Below are the code and all the weights of a small trained network. Each question names an input and a target symbol and asks about switching units off, where a switched-off unit gives its printed mean instead of its output.

import numpy as np


def w(rows, s, z=0):
    codes = np.array(rows[::2]) - 128.0
    scale = np.full(codes.shape[1], s)
    scale[-1] = z or s
    return codes * scale


def f(y):
    return y / 2 * (1 + np.tanh(0.7978845608 * (y + 0.044715 * y**3)))


def softmax(a):
    e = np.exp(a - a.max(-1, keepdims=True))
    return e / e.sum(-1, keepdims=True)


def log_softmax(a):
    a = a - a.max(-1, keepdims=True)
    return a - np.log(np.exp(a).sum(-1, keepdims=True))


def net(x, mask):
    ids = ['ΔΨαβεζηθλμπστ'.index(c) for c in x.split()]
    T = len(ids)
    res = E[ids] + P[:T]
    r = res
    for j in range(3):
        rows = slice(3 * j, 3 * j + 3)
        q, k, v = (r @ M[0][rows].T for M in (Q, K, V))
        z = softmax(np.where(np.tri(T) > 0, q @ k.T / 3**0.5, -1e9)) @ v
        o = O[0][rows]
        res = res + np.where(mask[j], z, o[:, -1]) @ o[:, :-1]
    y = f(res @ A[0][:, :-1].T + A[0][:, -1])
    res = res + np.where(mask[3:19], y, B[0][:, -1]) @ B[0][:, :-1]
    return log_softmax(res[-1] @ U[:, :-1].T + U[:, -1])


Q, K, V, O, A, B = {}, {}, {}, {}, {}, {}
E = w([
[121,146,129,170,152,149,171,82],'Δ',
[160,172,167,150,121,130,148,113],'Ψ',
[98,3,124,140,148,161,111,117],'α',
[140,93,82,136,76,67,170,129],'β',
[138,95,188,146,195,185,79,76],'ε',
[111,146,98,199,127,145,137,135],'ζ',
[220,122,116,143,147,149,75,157],'η',
[192,158,97,139,137,123,185,104],'θ',
[86,70,136,172,140,117,45,138],'λ',
[226,43,94,87,139,137,148,146],'μ',
[126,107,73,146,124,95,179,93],'π',
[107,94,195,184,40,116,146,133],'σ',
[154,152,118,151,100,83,140,144],'τ',
],0.024)
P = w([
[39,213,123,48,77,193,65,65],'0',
[114,149,100,101,94,152,105,65],'1',
[142,146,108,140,109,157,126,88],'2',
[136,140,100,157,130,152,146,113],'3',
[158,109,132,156,114,90,132,92],'4',
[149,132,104,195,159,157,174,164],'5',
[152,88,146,169,141,47,145,104],'6',
[157,119,109,216,188,141,191,190],'7',
[156,64,161,184,158,11,154,119],'8',
[163,109,110,220,223,112,208,213],'9',
[180,71,134,206,189,9,174,135],'10',
],0.014)
Q[0] = w([
[123,122,65,85,147,128,75,86],'H1',
[173,45,155,249,141,129,135,144],'H1',
[153,106,164,120,115,47,106,58],'H1',
[164,104,162,173,153,89,140,74],'H2',
[159,99,143,169,107,95,126,163],'H2',
[140,132,136,174,157,148,159,150],'H2',
[166,125,127,236,91,106,155,92],'H3',
[82,204,109,105,122,97,115,153],'H3',
[159,110,127,97,167,134,49,146],'H3',
],0.013)
K[0] = w([
[108,174,147,86,48,181,139,133],'H1',
[153,109,177,162,174,74,173,153],'H1',
[105,139,112,184,170,170,161,193],'H1',
[126,108,132,193,178,104,183,222],'H2',
[140,90,140,159,185,97,165,91],'H2',
[142,75,172,158,137,63,145,120],'H2',
[159,40,160,121,245,111,92,176],'H3',
[106,123,145,44,39,203,150,99],'H3',
[106,164,108,176,140,85,204,81],'H3',
],0.011)
V[0] = w([
[85,66,153,172,100,131,220,161],'H1',
[93,36,69,140,155,161,56,95],'H1',
[112,79,24,79,151,107,211,17],'H1',
[96,224,47,133,168,73,126,134],'H2',
[51,98,115,222,121,135,115,141],'H2',
[144,158,227,146,190,212,184,52],'H2',
[163,66,120,49,93,172,170,133],'H3',
[201,131,75,123,139,128,2,194],'H3',
[83,170,91,170,33,75,128,172],'H3',
],0.0096)
O[0] = w([
[151,126,79,119,34,145,104,61,228],'H1',
[123,154,108,25,136,41,119,123,151],'H1',
[37,82,72,67,132,143,119,106,134],'H1',
[58,187,167,100,118,157,180,182,35],'H2',
[151,180,139,84,72,123,92,112,248],'H2',
[163,104,104,81,90,174,130,210,178],'H2',
[147,86,64,172,114,81,188,77,89],'H3',
[143,172,137,144,164,7,119,155,156],'H3',
[79,192,57,207,129,119,104,137,2],'H3',
],0.013,0.0095)
A[0] = w([
[168,147,81,91,138,101,234,96,129],'N1',
[50,109,176,117,91,25,169,131,184],'N2',
[177,114,140,65,187,90,153,162,103],'N3',
[68,124,137,85,230,111,152,173,60],'N4',
[163,56,142,105,204,107,114,145,116],'N5',
[48,159,147,186,206,127,131,112,147],'N6',
[117,179,129,133,92,136,170,120,251],'N7',
[139,182,186,136,140,196,145,188,34],'N8',
[78,170,111,192,69,170,178,152,2],'N9',
[152,118,181,160,140,146,135,109,177],'N10',
[113,133,137,84,131,162,62,131,109],'N11',
[64,171,162,137,84,153,130,43,196],'N12',
[137,40,82,172,117,79,135,172,122],'N13',
[145,161,122,177,120,214,135,117,149],'N14',
[129,178,132,94,255,139,100,24,113],'N15',
[174,150,145,136,81,78,195,181,167],'N16',
],0.0096,0.0081)
B[0] = w([
[119,77,153,129,100,131,110,161,201],'N1',
[141,161,111,137,153,166,142,139,222],'N2',
[90,175,131,149,101,113,89,124,253],'N3',
[126,209,99,171,118,164,146,84,150],'N4',
[110,147,137,151,85,121,180,104,253],'N5',
[182,75,195,150,121,136,123,98,147],'N6',
[144,123,110,197,209,142,3,162,188],'N7',
[189,33,118,172,103,81,98,124,148],'N8',
[99,201,126,156,76,93,182,131,174],'N9',
[118,119,118,104,131,113,146,149,220],'N10',
[98,124,77,138,126,127,154,157,194],'N11',
[122,121,134,93,167,89,120,111,233],'N12',
[124,167,122,159,154,163,136,157,195],'N13',
[134,105,173,73,129,125,172,128,206],'N14',
[161,96,116,115,143,102,154,174,174],'N15',
[123,122,115,103,151,150,131,127,244],'N16',
],0.011,0.013)
U = w([
[143,142,71,114,104,225,79,190,111],'Δ',
[154,82,123,211,109,108,146,162,68],'Ψ',
[154,110,151,66,116,89,147,132,160],'α',
[110,113,151,149,201,87,134,13,151],'β',
[62,190,184,149,18,99,122,109,37],'ε',
[134,112,148,133,162,134,1,158,241],'ζ',
[138,186,178,176,151,105,166,116,60],'η',
[91,148,182,191,146,219,132,114,222],'θ',
[210,192,80,106,182,105,149,155,137],'λ',
[115,140,93,185,126,74,189,68,2],'μ',
[109,168,107,81,192,175,128,55,224],'π',
[188,115,83,158,99,135,88,53,119],'σ',
[132,117,219,187,188,149,113,95,137],'τ',
],0.0074,0.0055)

Each question gives the input, a string of symbols that net reads in full, and the target symbol t.
The units are the heads (3 rows each of Q, K, V and O) and the neurons (one row each of A and B). Each row of codes is followed by its name. A weight is (code - 128) times the scale printed after its matrix; where a second scale follows, it is the last column's (O, A, B and U).
mask holds one flag per unit, heads first, then neurons. A switched-off unit (its flag False) gives its mean, the last column of its rows in O or B, instead of its output. The means were averaged over made-up inputs and are rounded, as every weight is.
A unit's drop is (log p(t) with every unit on - log p(t) with that unit switched off) / (log p(t) with every unit on - log p(t) with every unit switched off).
The circuit of an input: a set's keep is (log p(t) with only the set's units on - log p(t) with every unit switched off) / (log p(t) with every unit on - log p(t) with every unit switched off). Starting from the 12 units with the biggest drops (on a tie, the unit counted first), units are removed one at a time, each time the one whose removal leaves the highest keep (on an exact tie, the one counted first), for as long as the keep stays at least 0.8.
units of the circuit, in order: the units of the circuit, biggest drop first
most important unit: the unit with the biggest drop
k most important neurons: the k neurons with the biggest drops, biggest first
which heads matter: for each layer, one digit per head in row order, 1 if its drop is at least 0.15 and else 0, layers parted by /
input σ σ Δ η τ Ψ, target τ: units of the circuit, in order => (H1, N11)
input σ σ τ μ σ σ Δ τ, target Ψ: units of the circuit, in order => (H3, N1)
input λ α θ ε λ ε ε σ σ, target σ: units of the circuit, in order => (H2)
input Δ σ μ σ σ β, target Ψ: units of the circuit, in order => (H3, N1)
input ε ζ ζ, target ζ: which heads matter => 010
input σ θ π Δ, target π: which heads matter => 101
input σ π Δ ζ σ Δ, target σ: which heads matter => 110
input ε Δ Δ ζ π λ, target π: units of the circuit, in order => (H1, H2)
input Ψ π τ τ θ σ σ π ζ θ β, target θ: which heads matter => 110
input λ ε λ, target ε: units of the circuit, in order => (N3, H1, N5)
input σ σ μ Ψ ε π β τ, target β: units of the circuit, in order => (H2, H1)
input σ ζ π ε σ σ, target α: which heads matter => 001
input ε ε σ π Δ Ψ τ ε σ τ, target σ: which heads matter => 110
input Δ λ ε σ ε Δ Δ ε θ β σ, target β: most important unit => H2
input π ε θ ε σ β θ, target α: which heads matter => 001
input ε σ λ η β ζ π, target λ: 2 most important neurons => (N2, N16)
input α σ σ σ σ σ θ, target σ: which heads matter => 000
input ε π α ζ, target α: which heads matter => 101
input λ σ θ σ Δ β, target Δ: which heads matter => 100
input λ π σ, target ζ: which heads matter => 001
input α τ σ η, target λ: most important unit => H3
